Below is a small trained network, with its code and all its weights. Each question gives an input and a class and asks what happens when units are switched off, that is, made to give their printed mean instead of their output.

import numpy as np


def w(rows, s, z=0):
    codes = np.array(rows[::2]) - 128.0
    scale = np.full(codes.shape[1], s)
    scale[-1] = z or s
    return codes * scale


def f(y):
    return np.maximum(y, 0)


def log_softmax(a):
    a = a - a.max(-1, keepdims=True)
    return a - np.log(np.exp(a).sum(-1, keepdims=True))


def net(x, mask):
    res = np.array(x, float).reshape(1, 7) / 4 @ E
    y = f(res @ A[0][:, :-1].T + A[0][:, -1])
    res = res + np.where(mask, y, B[0][:, -1]) @ B[0][:, :-1]
    return log_softmax(res[-1] @ U[:, :-1].T + U[:, -1])


A, B = {}, {}
E = w([
[155,149,120,139,102,158,153],'x0',
[81,104,162,78,183,115,246],'x1',
[140,87,205,132,171,144,199],'x2',
[86,213,89,102,181,178,155],'x3',
[158,154,147,188,115,151,169],'x4',
[85,91,127,219,129,88,109],'x5',
[112,96,153,144,165,178,170],'x6',
],0.012)
A[0] = w([
[180,147,171,131,171,123,148,82],'N1',
[150,83,87,128,99,107,114,154],'N2',
[130,97,147,164,125,69,131,138],'N3',
[92,114,107,252,134,102,56,166],'N4',
[129,125,130,200,115,77,74,207],'N5',
[218,91,144,134,44,70,94,192],'N6',
[88,116,133,165,108,149,88,122],'N7',
[121,136,115,200,125,140,129,186],'N8',
[74,144,148,126,141,143,166,175],'N9',
[159,227,91,181,135,181,155,220],'N10',
[120,171,131,77,186,178,165,254],'N11',
[149,83,156,38,129,120,130,241],'N12',
[96,90,134,57,202,117,164,150],'N13',
[145,179,129,124,115,149,120,143],'N14',
],0.012,0.003)
B[0] = w([
[142,93,86,104,126,115,139,176],'N1',
[165,93,155,176,133,130,119,169],'N2',
[140,108,115,166,139,160,65,179],'N3',
[44,150,116,216,99,93,27,239],'N4',
[89,108,134,241,84,157,80,214],'N5',
[250,76,153,171,105,160,136,226],'N6',
[103,126,138,159,125,99,107,169],'N7',
[108,150,116,140,95,127,70,181],'N8',
[117,142,123,70,160,127,134,201],'N9',
[129,229,111,57,63,76,93,227],'N10',
[88,176,121,19,160,96,173,248],'N11',
[153,77,138,139,161,162,229,206],'N12',
[78,85,140,112,214,173,158,243],'N13',
[143,143,150,114,104,94,161,167],'N14',
],0.014)
U = w([
[90,87,144,123,245,131,195,205],'0',
[152,177,119,101,120,81,164,222],'1',
[106,120,136,201,111,96,91,104],'2',
[246,97,160,161,95,122,161,2],'3',
],0.012,0.00024)

Each question gives the input, the list of numbers given to net, and the class t.
The units are the neurons (one row each of A and B). Each row of codes is followed by its name. A weight is (code - 128) times the scale printed after its matrix; where a second scale follows, it is the last column's (A, B and U).
mask holds one flag per neuron, in row order. A switched-off neuron (its flag False) gives its mean, the last column of its row in B, instead of its output. The means were averaged over made-up inputs and are rounded, as every weight is.
A unit's drop is (log p(t) with every unit on - log p(t) with that unit switched off) / (log p(t) with every unit on - log p(t) with every unit switched off).
The circuit of an input: a set's keep is (log p(t) with only the set's units on - log p(t) with every unit switched off) / (log p(t) with every unit on - log p(t) with every unit switched off). Starting from the 12 units with the biggest drops (on a tie, the unit counted first), units are removed one at a time, each time the one whose removal leaves the highest keep (on an exact tie, the one counted first), for as long as the keep stays at least 0.8.
circuit, biggest first: the units of the circuit, biggest drop first
unit that matters most: the unit with the biggest drop
k most important neurons: the k neurons with the biggest drops, biggest first
drop of u: that unit's drop, to one decimal
input [-1,-3,2,2,-6,-3,1], class 0: unit that matters most -> N10
input [-1,-8,5,4,-7,-3,3], class 1: circuit, biggest first -> N13; N5
input [7,4,1,-4,-3,5,-4], class 3: 2 most important neurons -> N6; N4
input [-4,-3,0,-2,1,-4,5], class 3: circuit, biggest first -> N11; N4
input [3,-5,-8,-7,-4,-3,7], class 3: 2 most important neurons -> N6; N2
input [5,7,-1,-6,-6,-2,-8], class 3: 2 most important neurons -> N6; N11
input [-3,-7,3,7,7,-2,-6], class 1: drop of N10 -> 0.6
input [8,-8,4,8,7,0,4], class 1: drop of N9 -> 0.0
input [0,3,6,-2,1,6,-2], class 2: drop of N11 -> 1.9
input [-3,2,3,-7,-8,-3,-7], class 3: drop of N6 -> 0.5
